Each name stands for a flat space through zero: a line, a plane or more. A row that begins with a name and a colon came from that space; any other row is followed by the name of the space it lies nearest, among the names in its block.
q403-q583: [ 48 -23 -23 -21  19  -8 -12 -19 -17   3  -9  -2  50   7  -1  28 -28 -37
  -1 -10  26 -15 -23]
q82-q630: [  3 -43  23   5   2  13  16  13 -21   7   4  12 -22   1  34 -16   4  12
  14   8   8   6  -3]
q573-q626: [-11  33 -33 -34 -21   2 -36 -39 -25 -23   7  -8  -7 -35   1  17  51 -29
  -6 -37  40 -11 -10]
q82-q630: [ 33 -40   3  29 -33  34  52 -13  -9   8 -11  24  13  18 -15 -12 -17  12
  45  12   7 -14 -28]
q82-q630: [-51   9  29  10  -8 -17 -37  12 -12 -27 -24 -30 -74 -49   8   7  31  43
 -28 -24  -8  40  26]
q16-q158: [  0  27 -10   0  -4  31 -33  -3 -25  17  21   3  -5  10  34  -3  27 -17
  13   2  -3  -2  22]
q573-q626: [  9  47  -4 -24 -24 -30 -19 -22   0 -22  -8 -20 -24 -66 -33  18  13  40
 -12 -11 -12  -2   1]
q16-q158: [ 39  -8  28  30 -10  -1   6  -8  -7  -5  -9   7 -18 -21  -4   5 -20  44
  13  23 -39  22  -1]
q181-q955: [  4 -31   7  12  -9  11   3 -16 -17  -7  -8   2 -11   5  19  10   3 -15
  10   6   5  18 -11]
q181-q955: [ 17   4 -14 -22 -13  11  29 -46 -33 -16  10  22  52 -18 -12  -2 -38 -10
 -13  14  18 -17  -7]
q82-q630: [ 16  16  -5  53 -33  43 -12  -8   7   0   6  21 -32  14  -5 -10  61   6
  53 -21  -6   2 -19]
q403-q583: [ 13 -12   5 -24 -20 -32  54 -11  37   2   3   0  -5  -7 -21   1 -16   9
  12  43 -24  -8 -22]
q82-q630: [ -7  63 -13  -7 -16  -6  20 -13  10  -5  -8 -23  13   5 -56  67 -52 -10
 -16   0  27  16  -9]
q181-q955: [-40   3  27  25  32 -18  20  36  38 -12   8   4 -27  27  -7  11  -9  -3
 -24  -6  11  38  -7]
q573-q626: [-26  77  -2   3  42 -10 -17  28  35 -11  51  32  13  -5 -15 -42  28  16
 -34 -27  -4 -14  19]
q181-q955: [-10   4  -2 -50 -13  -9  11 -33 -31  -9  21   4   3 -35  27  -8  -3  -7
 -18  30   0  -6  13]
q403-q583: [-52  51   1 -41 -44  14  47  -6   4  24  40  -9 -37  10  19   8   4 -12
  10  62  -7   5  24]
q82-q630: [ -2   1 -24  27 -13  36  -7  -6   2   4  -4  10  15  35  -9  -2  27 -31
  26 -28  23 -12 -15]
q403-q583: [ 26  38 -28   1  17   4 -37   8  13  10  12  10  38   0 -17 -25  21   3
   3 -28 -11 -39   8]
q573-q626: [-10  24  -4   1  22 -27  10  20  62   2  24   7  -7  28 -14  -1  21 -21
  -1   3 -10   1 -16]
q573-q626: [-19  -8  -5   0   1 -16  18   1  31   1 -13 -23  -8  39 -12  48 -17 -46
  -2  11  15  26 -21]
q403-q583: [ 22  30  11  50  19   5 -34  36  29   5   5  12 -21   3 -17 -18  33  41
  16 -32 -26   2   2]
q16-q158: [ 24 -15  12  -2   5  -7  -2  42   7  23  -9 -18 -45   3   1  28  13  19
  31 -24  30   1 -24]
q573-q626: [-13  11   0   7  37  -4 -38  33  15  13  13 -14 -26  40  28  36  24 -45
  -2 -21  24  28  -4]
q181-q955: [-22 -53 -10 -29   3 -40 -19  -2  18  -4 -36 -34   0  -9  11 -13  15 -18
 -16   6 -25 -10   7]
q181-q955: [ 27   3 -14 -46   1 -10  -6 -23 -31   7   5   0  45 -33   8 -15 -30   9
 -16  22 -16 -32  20]
q16-q158: [ 47 -24  21   2  29 -19  27   0  14  -5  31  38   3  -1  14 -12  -6   5
   9  19  -7   5 -30]
q16-q158: [ -5   6 -10 -10  -2   1 -16  -7  -6   2   0 -10  -1   2  10  11   9 -19
  -2  -1   4   1   4]
q403-q583: [-12 -25  42  14  29 -17  56  48  13  -7  -4   9 -20   4 -23  10 -48  40
 -16 -15  43  21 -22]
q573-q626: [ 10  50   1   6 -28   6  12  -5  -2   3  -9  -9   6 -26 -44   8 -33  51
  -1  10 -22  -7  17]
q16-q158: [-19 -42  14 -13  12 -13  18   4  -5  -7  -1  -3 -17   7  25  10  -5 -22
 -10   8  22  20 -12]
q82-q630: [-38  22 -11 -13 -14   6  -4 -11 -12 -12  -4  -9   1 -14  -9   0   5  -4
 -19 -13  18  -3  13]
q82-q630: [-11  35  13  21  11  13  -1  11  -9  -2   8  -6 -23  21  -3  56 -22 -14
  -8 -11  36  43  -6]
q181-q955: [-11 -21  11  25   2  -4  -2  30  20   2 -26  -9 -15   3 -16 -18   8  30
   5 -18 -11  -3   3]
q403-q583: [ 35  -3  -9   7 -14 -25 -15 -38  29 -17  -5   3  -6 -16  -9   2  32  -8
  16  15 -47   5 -22]
q82-q630: [-18 -56  29  69  26  39  25 -20 -46 -40 -18  45  57  17   4 -29 -67   3
 -41  -6  12  33  10]
q16-q158: [ 11  36  21  56 -35  53 -27  40 -23  37 -22 -20 -48   0  -8   3   3  75
  43  -9 -29   8  38]
q403-q583: [-21 -11  -5   7 -12  30 -16  28 -31  18 -33 -22   4  -3  -7 -15  -7  30
   3 -33  21 -23  27]
q16-q158: [ 32 -15  18  10 -16  -7  19 -38 -19 -31  -1  26   0 -48  -8 -15  -9  39
  -2  13 -20   7 -13]
q573-q626: [-18  44   1  31  11  16 -36  32   1   8 -11 -17  -9  10 -18  15  -4  18
 -10 -33   5  12  24]
q573-q626: [-15   9 -23   9  -5   5  -8   2  30  -6   4  12   9   9 -17 -35  50 -10
  11 -29   1 -28  -9]
q181-q955: [ -7  -7   5 -18   0 -10 -11   5  -9  14 -10 -24  -6  -4  18   8 -17   1
 -10  24 -21   6  24]
q82-q630: [ 13  10 -16  76 -52  69  20 -39  -5 -17  -8  40  19  23 -39 -22  25   3
  47 -22   3  -8 -24]
q181-q955: [-43  71 -23 -43 -40   3  24  -9   1  13   2 -27  18 -16 -39   6 -30  15
 -18  23  -5 -27  36]
q181-q955: [ 26  32  -5 -37   2   4  -5 -20 -32   5  37  17  16 -29  22  -6  -4   4
  -5  18   0 -16  12]
q181-q955: [ 64 -13  -4  -2  33  -1 -19  -8 -21   5  10  21  48  -4  12  -5 -25  -2
  -1  -2  -5 -16  -6]
q16-q158: [-18  -7   6  28  11 -21 -13 -19  17 -29 -29  -9  20   0 -19   4 -29  -5
 -38  10 -40  29  14]
q573-q626: [ 18  48 -18  -7 -44  22   5 -27 -18  -1   3   9  17 -39 -35 -21   5  44
  16  -3 -13 -37  11]
q16-q158: [  2 -24  16   9  34 -13   0  -4   8  -5  17  14   6  26  36   2 -13 -34
 -16  32 -22  31   1]
q82-q630: [ 51   7 -11  30 -39  38  52 -37   3   3  15  45  40  14 -32 -22 -14  11
  46  26 -17 -26 -26]
q16-q158: [ -3 -31  17   1   3  -5  24   1  -9 -18   1  17 -12 -18   2 -15   3  18
  -3 -12  22   3 -17]
q403-q583: [ 10  50  -8 -27 -26  23  21  22  -5  48  20 -21 -21  24  -2  45 -18  -3
  35  22  24  -8   3]
q403-q583: [ 10 -26  -1   3  11  -4   0  11  -8  -3 -24  -5  19  -6 -17  -1 -20  14
  -6 -27  21 -12  -8]
q573-q626: [ 15   2  -8 -34 -27   2   5 -45 -41 -19   6  10  11 -55   4 -13   4  16
  -5   5   6 -19   0]
q403-q583: [ 20 -31  -1   5  -1  -9  -7 -25   5  -5  -4   5   8   3  19  -8   7 -18
   7  27 -37   7  -4]
[ -9 -19  19 -11  13  19  11  17 -30  13  29  15 -24  10  50  -5   7  -9
   7   8  29  10   3]
q82-q630
[-28  29 -22   7  11  -1   6  11  49  -3  21  15  14  35 -21 -18  34 -33
   0 -18   9 -16 -12]
q573-q626
[ 34   9  -1  -1  13  -2 -26 -36 -12  -3  27  16  12   1  39   8   4 -32
  -2  37 -38  19   6]
q16-q158
[ 21  21 -17 -62   0 -12  -9 -35 -31   0  34  10  27 -39  26 -11   1 -11
 -14  24  -4 -26  12]
q181-q955
[-45   4   1  13 -10  -8  19  20  31   0 -29 -25  -4  18 -35   7 -20   6
 -13  -2  -2   7   9]
q181-q955
[  7 -14  -6  11 -18  -5  12   1  30   3 -16  -2  -3   5 -23 -17  16  12
  22   2 -22 -16 -12]
q573-q626
[-11  50  -2  26   2  15 -13  28  15  18  -6 -20  -6  30 -25  34 -19   3
   2 -10   2  15  13]
q573-q626
[-15  47   3 -21 -16   9  23  -5 -11  -6  33  19  -7 -31  -9 -20   7  30
  -6   3  10 -15  10]
q181-q955
[ 31  -4  -8 -33  25 -19 -21 -11 -11   1  19   9  24 -18  23 -11   3 -11
 -11   7  -9 -17   2]
q181-q955
[ 19  -3   6 -40  20 -28   2  22  10  25  17 -13 -13   1  22  16  -8  -6
   3  22  -1  -4  -2]
q82-q630
[-11 -93  43  56  28  10   5  22 -28 -17 -43   4  -9  15  22  -6 -35  15
 -15 -16  13  42  -2]
q82-q630
[  3  24   6  32   1  19   7   4   9   7   9  19  22  14 -11 -28 -18  22
   0  20 -41  -3  23]
q16-q158
[  1  -7  18  32  24  13  -2  -8 -16 -18  12  30  20   4  14 -19 -19   3
 -21   4 -11  20  10]
q82-q630
[-19  15  -6 -22 -12   0  24  20  -6   5 -14 -17   2 -13 -37  12 -22  24
  -6 -28  48 -21  -4]
q403-q583
[-29  23   6 -27  47 -55 -17  46  59  -8  31   6 -25 -18  -1 -41  54  16
 -28 -26  -8 -16   1]
q181-q955
[-24  21 -13  -8 -37  27   6 -25 -27  -3  -3  -1  13 -16  -6 -17  -1   9
  -2   9  -4 -16  24]
q16-q158
[-76 -23  49  24  19  14  33  39 -17 -14   6  12 -37   7  24 -23 -19  26
 -34  -2  26  38  25]
q403-q583
[ -5   9  10  19 -25  15   7  25   1  22 -27 -25 -23   4 -21  12 -18  40
  19   3 -11   2  15]
q16-q158
[ 56  -4  -6   7  -8  33  -9 -32 -48   8   9  17  25   2  21  19 -19 -14
  23  12   6   1  -7]
q181-q955
[-22  45 -35 -30 -27  37 -10 -26 -25  17  26   2  29   9  17 -16  16 -32
   4  17   0 -30  31]
q16-q158
[ 11 -20  11  20  21 -47  31   5  51 -30 -25   8  26 -10 -60  -9 -36  29
 -26 -10 -16   0 -26]
q16-q158
[-16  25   6   9  -6  -3   5 -10  -5 -17 -10  -7   0 -13 -24  21 -27  12
 -22  -2   3  20   6]
q82-q630
[ 26 -14 -15  32  16  -6 -15 -14  25 -11 -19  12  53  15 -26 -22 -10  -8
  -5  -6 -36 -13  -5]
q82-q630
[ -4  15  14   3   3   7  -3  14 -11  17   3 -14 -13  11  14  24 -28   4
  -4  23 -10  22  21]
q181-q955
[ 36 -41 -56 -38 -68   2  25  -6  39  41 -34 -25  10  11 -37 -25  54  -8
  83  -4  -4 -88 -39]
q82-q630

Rows lie near named flat spaces through zero. A row that begins with a name and a colon came from that space; any other row is followed by the name of its block's space that it lies nearest.
q47_q992: [ 16 -18   7   3  -4  10  23   1   1   4 -17  23 -20   0  -9   9  -1   0
  19  -7   5 -27  -7]
q47_q992: [  2 -24 -20 -19 -12   0  43  15   6 -22  -1  26 -34  -1 -30   8  22 -33
  41   0  23 -49 -28]
q111_q685: [ -6 -34  32 -18   6   0  -3  38 -15  28  17 -36   3   2  21  21   1 -50
  14   4 -16  21  -8]
q187_q536: [ 22 -41  15  -3   3 -11  -8  27   0  37  17 -11   9  10  28   4   2 -31
   7 -13 -25  20   0]
q111_q685: [-18 -10 -13 -20  24 -18  16   6  15 -17  41 -31 -10 -30  -5  11  15 -53
  33   5   4   5  -5]
q534_q772: [-18 -15   1 -31  17 -33  18 -42  21  15  13 -24  43  50  -4 -30  25   8
  -2 -13 -25 -27  22]
q187_q536: [ 12 -29  32  21 -46  34 -30  48 -22  10 -29  -6 -36 -11   3   1  -8  -3
 -29 -16 -21  47  15]
q111_q685: [-10  60 -26 -36  28 -23  13 -58  31 -51   2  -4 -29 -17 -44  48 -28 -10
  -7  35 -22 -33  10]
q187_q536: [  3  16  15  97   5  82  -4  24 -24  15   6  -5  23  -1   4 -16 -18  11
  32 -22  22  42 -24]
q187_q536: [-20   4 -27 -33 -19 -18   8   4   8 -45   1   2 -35 -20 -29  -1  22 -16
  -4  11  15 -15   0]
q111_q685: [  4   0   3  -6   2   3   6  -3   6  -2   0  -5  -9   9 -13  17  -8 -18
   4   3 -20  -6  -1]
q538_q398: [-24 -17  22 -34 -30  -9 -13   5  -6   0 -18 -31  -4  29 -13 -13  15   0
 -38  -3 -32   8  27]
q538_q398: [-19 -17 -22  -5 -23   6  43 -30  24 -31 -11   5  -9  39 -60 -43  40   8
  14 -28  -4 -47  12]
q47_q992: [-12  11 -21 -15 -33  -4   6 -21  10 -28 -21  10  -6  40 -43 -24  17  21
 -27  -5 -14 -26  12]
q538_q398: [  5  11 -31   7 -23   9  11   3   6 -27  -6  24 -16  17 -33  -6   8  -3
   3  -1   6 -20 -16]
q534_q772: [-18  40 -25  29   0  21 -18   2   4 -26  28 -28  15  10 -23  -8  -6 -17
  -6   3 -12  36  -6]
q187_q536: [ -8   6 -16  27  -9  23   9  12  -6 -16   4  10  -1  -7 -11 -19  12   4
  18  -7  30   0 -17]
q111_q685: [  1 -15  -6 -46 -12 -26  15  -3  11 -34 -21  19 -66 -52 -17  24   7  -9
  -1  11  11 -28  13]
q47_q992: [ -4 -23   5  -9 -10 -16 -29  27   3  -3  18 -31 -19 -38  16  -5  10 -25
 -18  -9 -15  52  25]
q47_q992: [ 47  25 -20  16 -15   0 -25   5   1   7 -13  41  -3  24   2  24 -33   9
 -27  11 -24   2 -16]
q534_q772: [ 56  -1 -23  41  18   1  13 -27  27   9  -2  52 -10 -18   5   3 -18  22
  21 -21   1 -16   0]
q534_q772: [ 51  -6  -6  -6  -3  -8  12  -2   6   5 -28  60 -39 -15   3  39 -24   7
   7   9   3 -38 -15]
q538_q398: [ -8  45  13  15  35  18  -6 -30   6   1  11 -31  19  10 -10  32 -39  -8
  -1  17 -32  13   3]
q538_q398: [ 11  -1   0  40 -14  43  20  -6   3  -8 -19  17 -16  13 -33  -7  -5  10
  17 -20  -4 -13  -3]
q534_q772: [-21  -4   7 -17   0 -11  -1 -11   1   9   5 -26  30  37  -2 -20  14   3
 -13  -3 -17  -1  11]
q187_q536: [-32  39  26  13  25  35  21 -53   3  -2 -12 -35  31  47 -36   5 -20  18
   4   4 -27 -21  11]
q534_q772: [ 13 -58  31 -33  12 -20  35  13  -7  13 -24  34 -52 -80  33  20  13   4
  37  -1  52 -37   3]
q187_q536: [ -4   2 -10 -24  -9 -18  -3   0   4 -18  -4   4 -21 -14  -7   5   6  -4
 -11   9   2  -5   6]
q538_q398: [-16 -26  28   7  16  18  35 -31  12   5  -9 -20  -3  -4 -17 -15  12   9
  27 -25  -6 -18  26]
q47_q992: [-11 -36 -22 -29 -32 -32   0  24  -3   2   8   8  16  28   7 -48  51  -1
  -9 -12  18 -10  -5]
q47_q992: [  5 -12  31  11  -9  20   2 -22   8   0 -33  -6 -28 -11 -17   1 -12  24
 -16 -19 -29   5  40]
q47_q992: [-26  -5 -10 -15   5 -28 -33  29  -4  -4  44 -45  17 -28  29 -16  20 -30
 -12   5   5  56   8]
q111_q685: [  6   8   5  -1  -5  -1 -26  41 -31  15   0  14   7 -17  40  15 -10   1
  -8  24  32  18 -29]
q534_q772: [-37  -2   3  -6  19  -5   6  -5   1 -14  22 -34   5 -36   4 -18  21  -6
  15  -2  24  15  12]
q538_q398: [ 14   6 -11  -4  -8  -5 -15  33 -13  -5   2  21 -20 -29  17  23  -9 -13
  -1  19  22   9 -23]
q538_q398: [ 33  35  14  69  38  41 -14 -10  -4  30   8   7  26  -7  24  27 -53  13
  16   0  -8  29 -14]
q111_q685: [ -9  -1 -18 -12   8 -12  29 -43  36 -34   3  -7 -25 -10 -42  -8  13  -5
  11 -14 -16 -25  27]
q111_q685: [  8  16 -10  16   8  12   0   4   2   2  15  -3  12  21  -7  13 -13 -20
  11   5 -13   3 -19]
q534_q772: [-13  14   8  -8  -4   5 -12  16 -17 -13  -9  -1 -19 -35   8  16  -7   3
  -8  19  23  12  -5]
q47_q992: [ 18  -4   0   7  11  -9 -25  30  -5  15  24  -6  -2 -31  34  20 -14 -27
   1   7  -2  39  -9]
q538_q398: [ 14  -2   5  25 -42  31 -16  22 -13   1 -28  13 -12  31 -17  -7  -8  11
 -25 -11 -20  13  -1]
q534_q772: [ -4 -38   0 -10  19 -18  32 -21  22  12  18 -12  14  10  -2 -24  28 -11
  30 -25  -6 -22  13]
q187_q536: [18 -7  3 23 13  4 -4  7 -3 25 10  8 20  0 26 -3 -6  4 12 -7  6 11 -9]
q111_q685: [-28 -14  19 -28  -1 -25  -7 -18  -5  -1 -18  -9  -1 -36  22 -30  23  47
 -25  -4  26   3  38]
q187_q536: [-25  25   1   2 -12  22   3  -9  -3 -34 -14 -13 -21  -6 -35   5  -4   3
  -9   8  -1   0   7]
[ -4   8  -2   3  15 -10  -9   4 -11  21  16  -1  41  14  30 -11   3  10
   1   7  17   6 -15]
q47_q992
[ 10 -17   0  -3  -4  -2   0  18   2  -1   4   2 -21 -20   4  10   1 -20
   8  -3  -1   8  -1]
q47_q992
[-32 -75  39 -17 -28  23  18  71 -27  13   8 -44 -20  -1   0 -11  41 -63
  33 -18   8  16 -11]
q534_q772
[  6  19  11 -15 -26   4 -25  16 -22   5 -29  13  -3  27   2  22 -21  12
 -38  23 -13  -1 -10]
q534_q772
[-31  -2   5   8 -18  31  29 -11  -4 -14 -15 -10   9  45 -42 -29  22  10
  11 -14   2 -28  -2]
q187_q536
[-41  -2  29 -57  34 -35  -6  -7  -3   0  21 -57   2 -37  22  24   2 -27
  -4  26  -4  14  20]
q111_q685
[ 23  -9 -16   7   1 -15 -17  28  -1   4  16  18 -12 -40  30   6  -1 -12
   4   2  19  24 -11]
q187_q536
[ 34  28 -46  19  10   9  18   0  24 -40  15  36 -49 -35 -33  45 -24 -39
  34  12   3 -16 -29]
q534_q772
[-44  48   4 -33  23   8  19 -40  15 -44   6 -50 -16   9 -58  41 -20 -34
   2  30 -35 -19   9]
q538_q398
[-12 -16   1  -6 -12   5  21 -11   8 -11 -10  -3 -10  11 -25 -18  19   3
   6 -14  -3 -19  11]
q538_q398
[-14 -42  13 -14  18 -17  27 -13  12  15  13 -17  12  -7  10 -27  31  -3
  26 -22   9 -13  17]
q534_q772
[  8  42  31  84  22  71 -21  -2 -20  19  -7 -11  21 -13  12  14 -50  28
   5  -4   0  48  -5]
q187_q536
[  2  16  -5 -18   3  -8   1  -7   4 -15  -6   7 -20 -12 -10  26 -13  -7
  -5  17  -4 -12  -3]
q111_q685
[ 19 -16  16  25  17  -7  -4 -27   3  33 -14  21  22 -22  40 -30   1  61
  -5 -24  19   5  27]
q534_q772
[ 20  -2  -6  11   2   7   6   9   2  -7  -4  24 -28 -32   1  18 -10  -6
  16   2  14  -4 -10]
q534_q772
[ -6 -43 -25 -60 -41 -47  17  11   8 -17 -13  25 -23  15 -14 -29  51  -3
 -12  -6  13 -43   4]
q187_q536
[  6 -16  20   7  -7  12  -5  15 -11  23  -5  -7  10  21   9   0  -3  -4
  -3  -7 -13   9  -2]
q111_q685
[ 43 -63  29  21 -18   3 -23  52 -15  61   1   7   9  10  51  -8   1 -13
  -3 -28 -19  38   0]
q187_q536
[ -3  -4   8  30 -29  38 -21  46 -21   3   2 -17   0  18  -6  -5  -2 -22
  -7  -7 -11  40 -14]
q534_q772
[-11  -7  22 -28  -9 -18 -16   6 -18   6 -24   4 -10 -31  28   0   4  30
 -26  12  23   3  15]
q111_q685
[-27 -28   4 -20 -22  -9   1   3   9 -22  -1 -30 -26 -17 -19 -25  30 -10
 -12 -18 -10  15  34]
q47_q992
[-26  13 -11  -8   4   0   2   0   4 -19  21 -29   7   8 -18  -4   9 -24
   4   6  -6   8  -2]
q534_q772
[ 49 -14 -21   1 -31 -11 -23  36   6  -2  -4  33 -40  -9   2  24 -14 -26
 -18  -1 -24  16  -8]
q47_q992
[-12   5  14  11   1   3  -8 -27  -1  13 -12 -10  30  20   7 -31   4  44
 -21 -13  -5   6  25]
q111_q685
[ 38 -27 -13  20 -30  20   4  58 -13   6  -3  39 -31   0   1  17  -1 -35
  24  -4  12  -2 -41]
q111_q685
